(in the rows, 128 means zero)
Each row has a class, written after it.
[152 146 159 158 123 150 101 133  81 123 103 152 130 129 134 119  94 149
  76 127 126 131 163 141 126 179 142 144 135 107 101 121 121  76 101 158
 150] | Rakuz
[115 135 158 108 121 107  68 134  96  98 121 101 117  97  89 155 110 146
 104 143 113 150 174 153 112 167 121 124 150  84 104 124 124 119  98 139
  84] | tase
[149 117 133 159 114 134  52 122 137 118  96 134 100 105 161  94 126 104
 157  77 141 119  90 101  91 109 103 117 140 130  98 176 133 141 174 129
 158] | vaku
[104 142 157 137 123 125 105 143  95 114 104 154 166 178 125 143 131 156
  99 170 168 139 154 154  93 116 129 111 133 120 123  97  97 113 121 124
 126] | pokod
[125 134 142  95 130  89  88 142 112 120 147  87 116  91  88 157 127 143
 118 133  95 146 145 132 106 169 121 152 148  82 131 139 144 113  85 143
  97] | fova
[128 124 167  64  66 145 105 135  95 129 157 100 115 117  95 131 161 120
 115 150 102 148 147  95  99 143 127  84 150 115 124 146 147 143  81 149
 104] | loda
[132 133 163 123 124  94  35 125 106 107 121  91 122 113 114 150 118 145
 111 123  99 135 134 131  95 176 120 149 133  86 102 142 135 136  89 161
 106] | fev
[121 125 162 160 119 121  75  99 101 113  92 157 164 178 165 115 134 138
 105 149 140 125 104 141  75 121 124 132 123 113  95 127 123 122 107 146
 148] | tase
[100 145 109 135 148 121 201 157 128 136 132 147 167 158 118 150 133 151
 133 157 152 127 167 162 157  83 141 133 135 141 157  99  89 112 143 103
 132] | vuvi
[137 135 109 135 112 112 163 121 149 135 153 119 113 113 145 111 148 122
 134  91 127 112 113 102 125 110 149 113 127 148 120 127 133 158 152 139
 154] | tase
[155 127 150 142 122 137  80  94  85 140 113 144 118 129 149  83  95 145
  80 118 100 132 129 134 124 190 124 177 130  96 115 157 141  69  89 164
 172] | tase
[133 130  51 131 154 108 172 137 167 151 155 125  96  61 141  86 131 131
 179  71 110 116 105 106 160  97  92 177 134 124 182 185 126 108 174  87
 157] | Fas
[135 160 147 155 137 149 122 154  97 140  95 157 147 138 113 112 101 159
  65 120 146 122 170 155 127 148 148 131 142 113 112 100 110  69 118 150
 147] | fova
[126 127 151 141 125 129 106 127 109 121 116 147 168 159 153 141 144 142
 120 150 126 131 122 139  90 111 125 129 126 116 121 133 116 130 105 126
 135] | vuvi
[118 139 159 151 130  93  71 147 126 104 107  95 123 140 115 172 124 132
 117 115 124 135 147 151 102 149 154 125 141 112  95 107 116 153 126 140
 112] | vuvi
[143 117 131 141 144  86  50 121 128 115 136  85 121 109 137 146 145 134
 128 103  86 131  96 133  79 173 113 165 132  99 106 144 142 139 116 150
 118] | pokod
[108 151  91 143 118 159 169 162 141 137 126 133 115  84  89 131 123 119
 148  99 160 129 169 135 165  86 124  92 156 124 136 136 102 124 193  79
 101] | lod
[139 126 112 123 115  99 150 106 148 137 163 100 121 119 162 108 150 126
 147  93  91 116  87  87 113 129 144 134 121 133 138 150 141 159 133 143
 158] | tase
[133 131 149 101  91 124 109 124 127 135 145 112 120 125 130 118 144 127
 115 116 124 127 126  94 106 130 144 104 130 133 122 140 135 154 118 151
 135] | fev
[166 148 103 208 171 122 157 122 135 143 113 151 131 141 163  76 103 157
  81  71 138 101 110 149 144 131 139 187 123 134 133 126 118  84 149 151
 203] | ravek
[122 138 123 180 164  87 145 159 147 118 122 102 129 119 118 174 122 139
 118  90 132 112 145 166 119 123 162 134 133 120 106  93 107 151 170 137
 132] | nit
[168 141 116 190 152 129 124 125 123 145 110 146 120 145 162  85 108 136
  81  80 129 107 115 144 135 163 140 154 126 129 128 136 119  78 142 158
 190] | Fas
[108 127 192 127  87 150  82 133  74  96  97 156 167 183 122 159 143 144
  95 177 150 144 157 136  86 129 129  86 128 115  99 105 106 123 105 132
 105] | Fas
[176 126 142 185 134 131  75 100 107 136 108 148 124 145 168  84 103 136
  93  93 101 111  91 139  99 183 129 184 120 109 100 156 152  91 104 169
 184] | loda
[146 141 172  76 105 151  86 122  55 138 122 134 112  97  82 114  99 156
  60 169 118 159 188 127 129 199 110 163 137  85 127 148 137  60  39 158
 124] | fova
[126 149  72 145 174 100 221 115 146 146 163 137 180 128 159 103 133 182
 160 141 115 124 112 154 165  76 109 213 119 121 193 135 112  83 141 104
 180] | vuvi
[144 129 146 106 136 103  78 113 116 122 145  86 128  90 126 131 115 139
 132 125  88 143 111 117  90 167 120 163 130  85 125 157 153 119  89 144
 107] | vaku
[135 118 184 123 109  99   4 123  88  92 108 101 117 123 123 157 127 130
 104 125  97 146 132 129  60 196 123 126 141  92  85 145 139 140  91 155
  97] | Fas
[118 126 196 139  89 148  48 134  75 105  81 157 160 191 139 152 144 122
  85 172 159 144 146 148  65 110 132  75 140 125  92 126 110 149 110 145
 113] | vuvi
[127 137 121 159 142 117 157 130 131 125 118 146 167 169 146 124 145 149
 136 139 149 117 134 144 121 102 130 137 123 130 128 110 102 128 137 122
 159] | lod
[126 159 156 159 118 159 138 168  85 138  97 153 134 135  93 126 103 148
  59 133 167 128 197 152 149 138 152 107 146 114 105 101 101  79 122 140
 136] | loda
[136 141  68 167 146 133 168 147 180 146 126 124 117  89 139 103 139 116
 172  67 148 107 113 135 147  73 111 136 141 126 149 164 110 125 208  97
 158] | lod
[106 136 143 110 137 119 161 139 104 136 135 144 174 149 116 135 134 162
 119 178 154 140 150 143 114  87 121 137 129 116 142 108 111 107 107 119
 129] | vaku
[139 144 167 119 110 161  89 132  68 135 103 142 117 124 103 110  99 148
  64 147 123 145 163 133 130 178 129 141 135  88 107 134 135  67  75 149
 132] | loda
[127 114 160 113  81 146  40 143  95 109  96 138 104 101 109 117 112 120
 125 129 130 138 142 109 100 135  94 106 146 108 107 182 127 129 138 119
 116] | loda
[128 144 136 153  94 142 148 153 138 123 134 131 129 153 122 153 159 104
 125  97 143 111 144 120 105 107 187  51 137 157  96  95 112 184 173 139
 133] | Rakuz
[133 128 150 130 136  88  91 132 111 119 136  87 128 109 109 151 120 157
 105 124 108 138 139 132 104 163 125 157 133  88 118 131 129 134 109 141
 127] | lod
[140 126 140 117  96 118 118 140 135 126 146 116 116 129 139 140 157 117
 130 101 126 119 109 101  92 144 144  97 135 154 110 119 131 158 133 143
 131] | pokod
[150 138  79 126 152  79 208 110 180 160 188  93 131 107 151  87 130 151
 156  78  88  99  71 107 144 110 125 193 120 148 172 152 131 138 141 141
 179] | fev
[100 143 150 133 122 106  84 173 104  99 119  98 121 114  97 189 129 143
  95 128 121 136 172 148 115 161 152 106 149  97  92  98 111 140 126 142
  82] | samip
[129 168 149 122 127 160 131 157  74 138 115 151 130 108  74 122  95 156
  69 134 138 143 208 156 152 159 142 121 149 107 129 107 107  73 102 135
 124] | Rakuz
[137 130 136 139 105 116 134 131 128 124 142 111 122 137 140 127 148 120
 132  90 118 115 117  99 108 114 153  89 135 149 123 131 124 180 160 147
 154] | nit
[153 132  99 137 136  99 182 131 159 143 177 100 122 105 141 111 143 121
 147 100 108 114 104 117 121 114 140 137 138 147 152 142 131 145 158 132
 162] | pokod
[117 141 111  99  99 115 149 140 141 147 160 107 127 105 124 133 149 132
 131 118 125 126 137 111 138 126 151 112 134 140 132 130 119 153 150 133
 133] | samip
[118 143  98 179 159 104 208 136 150 136 135 152 169 162 149 128 141 156
 130 126 153 116 127 168 134  75 142 161 125 136 149 104  98 117 159 110
 161] | ravek
[138 165 123 168 151 136 165 149 102 129 117 149 133 126 112 104  97 167
  62 119 146 123 178 159 167 145 152 150 142 116 130  94 110  68 118 139
 150] | ravek
[114 146 108 144 155 119 194 134 132 148 136 149 189 160 140 126 139 158
 133 144 139 120 124 149 138  82 141 156 121 126 151 115 105  98 150 118
 161] | Rakuz
[143 104 115  88 111 120  69 113 134 136 134 113  98  68 135  97 136 119
 155 114 107 137  87  94 109 140  65 160 136  99 141 203 154 113 113 114
 130] | lod
[142 144 122 176 112 120 162 143 146 124 136 119 125 146 155 132 156 109
 132  76 133 101 120 116 109 101 168  80 135 161 120 116 113 190 179 144
 150] | Fas
[156 157 104 213 171 133 163 133 139 149 117 150 138 140 152  84  94 156
  92  70 127  98 127 151 159 134 150 174 123 126 133 117 112  71 156 149
 193] | fev
[104 146 125 125 143 112 186 132 116 134 133 150 168 148 120 128 118 157
 118 164 139 130 142 159 132  88 129 147 129 112 146 117 109 104 121 112
 129] | tase
[137 134  50 174 160 102 174 147 188 139 144 134 106  98 162 103 138 109
 184  53 123  97  77 123 159  85 120 154 133 153 152 166 126 129 217 105
 170] | samip
[139 131 158 106  78 129 108 123 120 142 145 113 123 137 124 130 154 113
 122 117 118 133 124  94  90 143 154 102 132 131 119 139 145 151 112 157
 138] | fova
[109 126 183  87  89 137  81 125  69 112 103 149 166 166 122 138 133 154
 110 209 138 152 149 134 105 140 111 128 123  91 127 133 126  94  72 133
 120] | loda
[141 128  70 143 153  98 133 126 169 138 143 115 105  76 152  88 124 125
 176  81 113 114  95 114 137 108 102 176 135 128 153 175 131 135 176 103
 154] | pokod
[128 145 123 133 165  94 129 142 124 127 147  90 130  84 108 145 117 155
 127 114 107 141 137 143 126 142 128 164 141  92 128 120 130 102 121 127
 111] | vaku
[113 144  90 137 161  75 159 144 149 125 166  94 136  88 116 154 118 163
 141 112  98 118 135 150 147 140 137 188 130  98 149 122 126 120 139 126
 130] | samip
[128 121 181 138 111  97  37 141 101  94 104 101 123 138 116 167 127 138
 104 130 122 135 144 139  81 177 139 121 138  95  83 123 129 139 109 157
 120] | loda
[133 126 145  80  83 122 105 110 125 133 152 104 123 113 131 112 146 124
 144 119  99 131 119  88 111 140 133  99 132 126 128 149 145 152 114 147
 138] | tase
[147 159 133 183 151 147 149 149 106 127 112 149 138 143 120 111  98 148
  74 108 147 119 170 150 145 138 152 122 136 120 125 109 107  75 141 141
 155] | Fas
[108 135 174 136  96 148  74 130  84 106  97 154 162 187 142 152 143 138
 104 170 144 143 152 145  85 130 142  89 134 111 114 108 112 126  93 133
 119] | vuvi
[142 116 184  92  67 131  51 124 103 126 125 108 112 147 119 133 141 115
 111 126 124 136 129  93  77 170 141  76 132 137  94 143 138 161 105 165
 135] | loda
[171 127 165 167 126 137  64  97  95 135  91 143 125 138 170  80 101 132
  77 102 102 118 102 132  95 180 133 184 127 108  89 155 146  90  97 182
 179] | nit
[139 133  79 147 142 129 142 134 160 131 141 132 108  74 144 101 130 119
 181  85 110 121 108 113 135  84 103 150 137 122 155 180 133 127 164  89
 149] | vuvi
[128 140 113 102 106 112 173 143 135 130 171 114 125 100 124 135 149 130
 134 123 117 122 140 113 143 123 146 113 137 145 140 125 128 159 133 134
 124] | samip
[135 130  94 117 123 133 134 137 144 134 144 122 110  73 113 105 124 130
 157  93 119 124 129 105 134 111 100 144 144 113 139 176 130 124 154 100
 126] | lod
[133 123 161 152 130  88  48 132 117 102 107 104 117 133 131 160 134 124
 109 101 120 128 114 140  71 152 134 126 136 108  86 132 130 160 124 156
 117] | nit
[119 156  97 180 181  84 179 156 155 125 134 100 145 117 118 158 120 154
 137  83 120 109 134 168 145 107 159 156 134 113 129  99 104 131 186 125
 138] | nit
[104 143 116 138 148 117 207 145 135 142 138 147 177 152 137 138 124 165
 128 159 137 130 140 155 137  84 137 166 123 127 154 103 101  96 124 103
 137] | vuvi
[155 136 196 174 109 155  40 116  70 113  65 156 124 163 146 113 106 131
  51 113 154 129 148 147  94 172 140 114 135 119  71 120 120 110 105 181
 159] | nit
[121 130 143  74  88 145  68 133  99 127 128 110 103  58  84 106 122 122
 148 139 122 154 161  91 140 129  90 124 159  87 129 188 134 104 116 109
 106] | vaku
[144 119 154 119  83 123  71 116 126 125 131  99 120 135 144 124 165 107
 126 113 114 118  96  97  86 149 133 103 135 138  98 140 134 172 125 161
 141] | pokod
[116 153  34 171 170 105 226 162 194 143 158 141 110  81 140 106 134 133
 169  67 150 106 120 136 185  58 130 159 134 141 166 134 117 115 209  84
 155] | samip
[160 125 179 111 113 146  46 111  69 135 112 142 116 119 123 105 109 143
  65 132 105 151 152 122 112 205 123 164 132 100 113 158 143  73  49 155
 148] | vuvi
[136 157  81 161 141 120 238 157 180 152 160 120 122 145 131 135 150 113
 144  66 144 100 121 125 140  81 187  86 135 173 138 100 111 164 204 127
 156] | fova
[127 140 138 104  82 130 106 109 125 139 139 109 119 129 132 116 148 114
 130 112 129 129 121  94 117 138 147  84 131 130 118 137 138 151 120 150
 132] | tase
[100 139 183  91  85 149  91 130  63 118 106 146 170 145 111 153 140 159
  92 204 149 162 159 143  93 128 113 108 136  95 120 118 109  94  77 125
  98] | ravek
[136 171  97 147 182 141 224 156 121 157 137 142 148 102 101 101  90 171
  91 118 138 119 175 162 200 124 156 161 137 115 153  97 102  50 148 115
 153] | vaku
[119 126  84 156 129 122 122 144 153 120 136 139 106  89 143 101 142 111
 160  85 130 120 119 109 132  90 114 126 150 125 140 177 123 134 181  94
 141] | samip
[136 145  98 141 184  81 183 147 150 133 160  92 131  88 118 149 115 153
 139 105 109 119 133 143 151 131 152 177 126 100 141 115 131 115 139 125
 133] | vaku
[116 142 128 120 134 107 108 143 118 111 142  97 129  98 109 168 137 139
 136 125  99 139 137 144 127 148 133 134 137 101 118 125 129 130 133 131
 102] | samip
[136 111 137  78 100 131  75 117 120 125 129 115  97  74 119 100 122 113
 158 117  93 141 104  82 105 130  83 156 141 107 118 202 152 118 114 122
 118] | nit
[136 152 170 133 120 164  95 136  66 126  91 148 124 122  94 106 103 153
  53 133 142 135 192 140 142 155 136 128 146 101  99 117 114  83  93 155
 143] | nit
[146 152 167 196 110 147  87 157  95 132  70 172 120 179 128 122 108 126
  50  99 174 119 171 161 106 157 174 107 136 140  82  96 105 106 150 172
 162] | fova
[147 132 139 165 108 116 140 123 148 137 129 115 124 160 154 121 141 112
 133  69 130 105  98 107  94 106 165  95 128 172  98 125 113 195 183 156
 175] | nit
[128 138  77 120 139 127 156 141 153 148 145 127 102  72 113  99 133 129
 161 100 124 129 131 114 145  88 102 146 145 111 155 169 128 110 159  96
 144] | fova
[156 158 129 215 160 140 131 147 125 131  87 160 127 161 155 105  98 140
  75  83 160 106 128 158 135 144 166 130 127 132 100  95 105  87 168 142
 183] | pokod
